Below is a small trained network, with its code and all its weights. Each question gives an input and a class and asks what happens when units are switched off, that is, made to give their printed mean instead of their output.

import numpy as np


def w(rows, s, z=0):
    codes = np.array(rows[::2]) - 128.0
    scale = np.full(codes.shape[1], s)
    scale[-1] = z or s
    return codes * scale


def f(y):
    return np.maximum(y, 0)


def log_softmax(a):
    a = a - a.max(-1, keepdims=True)
    return a - np.log(np.exp(a).sum(-1, keepdims=True))


def net(x, mask):
    res = np.array(x, float).reshape(1, 8) / 4 @ E
    y = f(res @ A[0][:, :-1].T + A[0][:, -1])
    res = res + np.where(mask, y, B[0][:, -1]) @ B[0][:, :-1]
    return log_softmax(res[-1] @ U[:, :-1].T + U[:, -1])


A, B = {}, {}
E = w([
[207,235,252,29,51,174,43,160],'x0',
[176,76,9,47,26,5,51,28],'x1',
[126,121,133,122,129,121,130,126],'x2',
[103,125,133,125,120,119,127,140],'x3',
[135,135,123,130,124,129,135,122],'x4',
[143,129,140,127,130,136,129,122],'x5',
[131,116,136,138,135,126,121,126],'x6',
[114,125,128,129,121,121,125,145],'x7',
],0.0038)
A[0] = w([
[208,190,244,31,53,177,24,169,52],'neuron 0',
[202,207,249,12,23,181,18,173,49],'neuron 1',
[53,18,12,218,194,73,223,110,1],'neuron 2',
[161,114,20,72,50,34,46,23,20],'neuron 3',
[137,116,22,61,38,28,33,31,20],'neuron 4',
[50,188,237,198,224,253,179,202,10],'neuron 5',
[217,210,250,18,38,199,21,170,51],'neuron 6',
[89,178,228,211,250,251,207,161,55],'neuron 7',
],0.0029,0.0043)
B[0] = w([
[71,188,64,229,219,55,239,57,225],'neuron 0',
[58,208,65,226,222,56,237,47,243],'neuron 1',
[39,238,30,245,248,33,241,10,202],'neuron 2',
[240,31,238,61,34,17,215,243,200],'neuron 3',
[243,16,249,56,33,15,225,241,204],'neuron 4',
[255,6,247,50,20,6,221,241,213],'neuron 5',
[69,191,67,233,217,62,235,45,246],'neuron 6',
[217,51,224,33,29,48,151,225,249],'neuron 7',
],0.0052,0.0017)
U = w([
[247,18,233,28,24,23,194,241,6],'0',
[7,229,23,247,254,100,232,6,8],'1',
[127,120,102,92,124,189,77,106,252],'2',
[99,119,104,91,116,189,40,128,253],'3',
[87,114,112,61,101,195,49,153,240],'4',
],0.0053,0.005)

Each question gives the input, the list of numbers given to net, and the class t.
The units are the neurons (one row each of A and B). Each row of codes is followed by its name. A weight is (code - 128) times the scale printed after its matrix; where a second scale follows, it is the last column's (A, B and U).
mask holds one flag per neuron, in row order. A switched-off neuron (its flag False) gives its mean, the last column of its row in B, instead of its output. The means were averaged over made-up inputs and are rounded, as every weight is.
A unit's drop is (log p(t) with every unit on - log p(t) with that unit switched off) / (log p(t) with every unit on - log p(t) with every unit switched off).
The circuit of an input: a set's keep is (log p(t) with only the set's units on - log p(t) with every unit switched off) / (log p(t) with every unit on - log p(t) with every unit switched off). Starting from all 8 units, units are removed one at a time, each time the one whose removal leaves the highest keep (on an exact tie, the one counted first), for as long as the keep stays at least 0.8.
units of the circuit, in order: the units of the circuit, biggest drop first
top k neurons: the k neurons with the biggest drops, biggest first
drop when u is switched off: that unit's drop, to one decimal
input [3,-8,3,5,4,3,-6,-1], class 0: top neuron	neuron 5
input [0,7,-6,-6,-5,-6,5,-5], class 0: units of the circuit, in order	neuron 4; neuron 3
input [8,5,-3,-1,-8,-7,8,-4], class 1: units of the circuit, in order	neuron 1; neuron 6
input [7,-5,-2,-5,2,2,-1,-2], class 1: top 3 neurons	neuron 6; neuron 1; neuron 0
input [5,4,5,5,-7,7,-1,6], class 1: units of the circuit, in order	neuron 1; neuron 6; neuron 0
input [-5,-8,-8,5,2,-3,8,-1], class 0: units of the circuit, in order	neuron 5; neuron 7
input [-8,-8,-1,-4,2,8,-8,6], class 0: units of the circuit, in order	neuron 7; neuron 5
input [-4,-8,4,8,-8,-5,5,-7], class 0: units of the circuit, in order	neuron 5; neuron 7
input [7,-6,7,-3,5,1,-1,-2], class 1: units of the circuit, in order	neuron 6; neuron 1
input [-1,8,-6,3,8,5,-4,5], class 0: top 2 neurons	neuron 4; neuron 3
input [8,7,-8,-5,-1,0,7,3], class 1: top 3 neurons	neuron 1; neuron 6; neuron 0
input [-2,-8,1,-5,-1,7,4,0], class 0: top 2 neurons	neuron 5; neuron 7
input [0,7,0,4,7,-4,-5,6], class 0: top 2 neurons	neuron 4; neuron 3
input [6,-8,7,-6,-4,-6,2,-1], class 0: units of the circuit, in order	neuron 5
input [8,5,6,-6,6,7,5,7], class 1: drop when neuron 0 is switched off	0.2
input [2,-8,5,-1,-7,-5,5,-5], class 0: drop when neuron 1 is switched off	0.0
input [8,0,-5,-2,8,-8,5,4], class 1: drop when neuron 6 is switched off	0.1
input [-5,8,2,-1,3,-4,0,-7], class 0: drop when neuron 3 is switched off	0.4
